Below are the code and all the weights of a small trained network. Each question names an input and a target symbol and asks about switching units off, where a switched-off unit gives its printed mean instead of its output.

import numpy as np


def w(rows, s, z=0):
    codes = np.array(rows[::2]) - 128.0
    scale = np.full(codes.shape[1], s)
    scale[-1] = z or s
    return codes * scale


def norm(h):
    return h / np.sqrt((h * h).mean(-1, keepdims=True) + 1e-5)


def f(y):
    return np.maximum(y, 0)


def softmax(a):
    e = np.exp(a - a.max(-1, keepdims=True))
    return e / e.sum(-1, keepdims=True)


def log_softmax(a):
    a = a - a.max(-1, keepdims=True)
    return a - np.log(np.exp(a).sum(-1, keepdims=True))


def net(x, mask):
    ids = ['δξπστφ'.index(c) for c in x.split()]
    T = len(ids)
    res = E[ids] + P[:T]
    r = norm(res)
    for j in range(3):
        rows = slice(3 * j, 3 * j + 3)
        q, k, v = (r @ M[0][rows].T for M in (Q, K, V))
        z = softmax(np.where(np.tri(T) > 0, q @ k.T / 3**0.5, -1e9)) @ v
        o = O[0][rows]
        res = res + np.where(mask[j], z, o[:, -1]) @ o[:, :-1]
    y = f(norm(res) @ A[0][:, :-1].T + A[0][:, -1])
    res = res + np.where(mask[3:27], y, B[0][:, -1]) @ B[0][:, :-1]
    return log_softmax(norm(res)[-1] @ U[:, :-1].T + U[:, -1])


Q, K, V, O, A, B = {}, {}, {}, {}, {}, {}
E = w([
[193,85,202,78,156,144,222,186,172],'δ',
[140,127,111,166,73,140,107,254,113],'ξ',
[69,67,93,113,164,180,160,153,71],'π',
[192,79,104,33,97,156,125,146,124],'σ',
[153,97,127,130,116,56,186,129,96],'τ',
[127,77,142,127,212,109,83,157,86],'φ',
],0.0061)
P = w([
[101,108,106,165,171,148,104,67,161],'0',
[116,87,143,177,100,136,93,137,116],'1',
[140,135,167,154,116,147,124,133,77],'2',
[111,98,172,128,104,120,129,138,112],'3',
[155,136,152,130,129,130,145,131,94],'4',
[127,106,154,103,120,97,139,147,127],'5',
[137,157,134,106,146,103,147,144,111],'6',
[150,158,104,109,158,100,151,155,111],'7',
[113,135,69,92,164,59,145,180,146],'8',
[167,153,20,110,217,116,254,181,85],'9',
],0.0074)
Q[0] = w([
[105,94,110,149,131,121,123,109,197],'H0',
[122,54,94,124,124,93,131,166,163],'H0',
[109,112,170,131,86,128,103,113,121],'H0',
[161,112,104,131,117,125,136,92,159],'H1',
[161,130,103,116,145,121,139,160,90],'H1',
[147,82,114,116,158,116,161,181,163],'H1',
[120,181,158,126,173,146,172,129,209],'H2',
[133,163,135,154,59,141,4,105,181],'H2',
[129,126,138,173,92,77,165,105,131],'H2',
],0.017)
K[0] = w([
[168,182,134,197,108,185,107,129,106],'H0',
[179,193,82,136,188,144,161,96,105],'H0',
[164,110,141,128,119,136,150,149,75],'H0',
[127,104,150,179,131,137,145,125,107],'H1',
[91,100,108,86,152,137,124,150,191],'H1',
[174,111,128,108,213,199,158,104,155],'H1',
[85,151,37,102,114,87,82,101,64],'H2',
[110,118,177,201,75,182,83,9,131],'H2',
[101,94,153,97,166,202,105,150,100],'H2',
],0.014)
V[0] = w([
[173,146,146,116,40,146,182,196,144],'H0',
[180,84,75,186,76,59,106,69,170],'H0',
[75,95,40,130,84,186,226,106,103],'H0',
[100,154,87,133,160,127,79,3,158],'H1',
[114,112,70,157,100,124,198,95,116],'H1',
[202,134,119,88,57,143,110,51,175],'H1',
[138,96,132,166,107,46,192,37,90],'H2',
[149,174,119,92,140,118,141,83,216],'H2',
[163,51,84,61,165,163,94,54,96],'H2',
],0.013)
O[0] = w([
[111,119,53,226,223,144,96,143,108,3],'H0',
[72,14,153,44,148,120,92,160,183,119],'H0',
[162,163,216,148,209,68,48,203,136,210],'H0',
[43,156,149,142,44,47,144,199,222,79],'H1',
[140,149,146,147,126,77,81,98,175,139],'H1',
[3,162,131,78,190,180,147,126,207,53],'H1',
[140,77,84,185,174,55,217,197,115,134],'H2',
[172,84,139,187,158,126,167,31,140,21],'H2',
[33,149,222,162,183,176,186,139,59,177],'H2',
],0.0062,0.0054)
A[0] = w([
[88,108,174,167,94,76,140,175,103,121],'N0',
[159,131,116,44,131,75,95,76,136,84],'N1',
[150,155,145,123,223,91,76,164,153,193],'N2',
[91,83,83,99,113,164,126,156,83,148],'N3',
[120,146,126,172,164,137,234,124,111,146],'N4',
[33,68,168,178,110,103,119,129,68,119],'N5',
[167,168,148,71,96,96,135,118,102,70],'N6',
[52,81,87,114,73,135,161,170,122,136],'N7',
[195,165,40,167,125,89,128,104,163,128],'N8',
[124,164,113,124,98,170,60,101,181,149],'N9',
[113,152,9,184,179,128,151,103,194,137],'N10',
[70,175,93,180,81,115,112,161,99,121],'N11',
[152,51,141,142,73,195,97,140,168,43],'N12',
[60,94,247,155,181,132,161,39,80,1],'N13',
[19,172,159,107,117,65,142,125,253,78],'N14',
[118,166,84,78,108,95,55,75,140,64],'N15',
[129,71,13,142,143,100,90,211,135,127],'N16',
[100,178,134,54,68,102,64,120,91,107],'N17',
[135,202,55,91,123,146,80,131,141,117],'N18',
[60,132,112,150,147,90,83,209,136,140],'N19',
[141,99,69,105,194,149,99,107,211,151],'N20',
[155,131,116,75,199,145,147,182,136,161],'N21',
[178,117,193,157,61,131,144,185,216,125],'N22',
[156,64,127,116,89,159,133,76,161,56],'N23',
],0.0073,0.002)
B[0] = w([
[80,183,99,101,141,157,159,83,108,234],'N0',
[118,168,125,112,155,137,67,166,166,191],'N1',
[125,149,137,208,171,141,121,177,162,243],'N2',
[132,87,75,127,107,114,118,115,134,188],'N3',
[44,108,137,136,116,197,117,150,163,219],'N4',
[180,139,78,169,142,190,117,101,195,189],'N5',
[38,163,76,119,117,127,109,108,77,231],'N6',
[115,118,105,148,111,165,168,44,176,191],'N7',
[116,173,160,155,133,218,108,116,100,214],'N8',
[132,71,147,119,177,92,120,117,164,152],'N9',
[164,110,107,181,195,206,80,74,157,180],'N10',
[155,129,166,50,134,144,98,151,142,177],'N11',
[183,146,121,162,134,145,108,97,78,156],'N12',
[46,170,114,107,126,125,119,149,253,216],'N13',
[247,72,40,143,121,73,109,118,11,252],'N14',
[125,108,147,73,187,98,93,133,162,153],'N15',
[111,81,149,82,138,54,206,135,164,219],'N16',
[131,145,192,84,136,82,189,115,192,223],'N17',
[84,138,150,102,132,122,151,135,183,179],'N18',
[114,156,154,235,114,152,184,131,141,221],'N19',
[120,82,109,178,182,196,126,139,135,171],'N20',
[114,155,144,121,53,50,118,112,157,245],'N21',
[167,107,90,149,159,155,109,113,44,243],'N22',
[109,117,88,149,164,179,101,98,124,160],'N23',
],0.012,0.0043)
U = w([
[194,87,88,223,164,225,48,69,49,82],'δ',
[168,60,173,17,158,59,22,135,185,201],'ξ',
[140,255,231,161,124,61,115,217,52,3],'π',
[11,162,157,177,167,190,152,118,253,249],'σ',
[150,23,59,202,124,8,219,183,158,182],'τ',
[104,141,102,28,8,143,225,57,69,24],'φ',
],0.0049,0.00058)

Each question gives the input, a string of symbols that net reads in full, and the target symbol t.
The units are the heads (3 rows each of Q, K, V and O) and the neurons (one row each of A and B). Each row of codes is followed by its name. A weight is (code - 128) times the scale printed after its matrix; where a second scale follows, it is the last column's (O, A, B and U).
mask holds one flag per unit, heads first, then neurons. A switched-off unit (its flag False) gives its mean, the last column of its rows in O or B, instead of its output. The means were averaged over made-up inputs and are rounded, as every weight is.
A unit's drop is (log p(t) with every unit on - log p(t) with that unit switched off) / (log p(t) with every unit on - log p(t) with every unit switched off).
The circuit of an input: a set's keep is (log p(t) with only the set's units on - log p(t) with every unit switched off) / (log p(t) with every unit on - log p(t) with every unit switched off). Starting from the 12 units with the biggest drops (on a tie, the unit counted first), units are removed one at a time, each time the one whose removal leaves the highest keep (on an exact tie, the one counted first), for as long as the keep stays at least 0.8.
circuit, biggest first: the units of the circuit, biggest drop first
k most important neurons: the k neurons with the biggest drops, biggest first
which heads matter: for each layer, one digit per head in row order, 1 if its drop is at least 0.15 and else 0, layers parted by /
input π ξ ξ δ δ τ δ π τ τ, target π: circuit, biggest first -> [H0]
input φ π ξ τ τ τ π δ, target φ: which heads matter -> 100
input σ φ δ τ, target τ: which heads matter -> 011
input δ δ τ, target δ: which heads matter -> 111
input φ τ δ φ π, target φ: which heads matter -> 000
input π ξ π, target ξ: which heads matter -> 001
input ξ τ π φ τ τ ξ π δ, target δ: which heads matter -> 010
input φ π δ τ σ ξ, target φ: which heads matter -> 010
input δ δ ξ, target δ: circuit, biggest first -> [H2 H1]
input σ δ φ, target τ: circuit, biggest first -> [N14 H1]
input φ σ τ δ φ, target φ: which heads matter -> 110
input φ φ φ φ, target φ: which heads matter -> 100
input ξ σ π σ σ, target σ: which heads matter -> 001
input σ σ σ φ τ σ δ σ, target τ: circuit, biggest first -> [H1 N14]
input τ δ ξ π δ δ φ τ ξ ξ, target ξ: circuit, biggest first -> [H0]
input τ π δ, target ξ: which heads matter -> 110
input δ τ τ, target σ: circuit, biggest first -> [N13 H2]
input σ π δ σ τ τ π ξ, target τ: 2 most important neurons -> [N14 N19]
input δ σ ξ δ δ δ τ π, target τ: 2 most important neurons -> [N16 N13]
input ξ τ τ δ φ φ, target δ: circuit, biggest first -> [H1]
input δ τ δ π δ π φ δ φ, target δ: 2 most important neurons -> [N10 N13]
input π π τ ξ, target τ: circuit, biggest first -> [N16 H0]
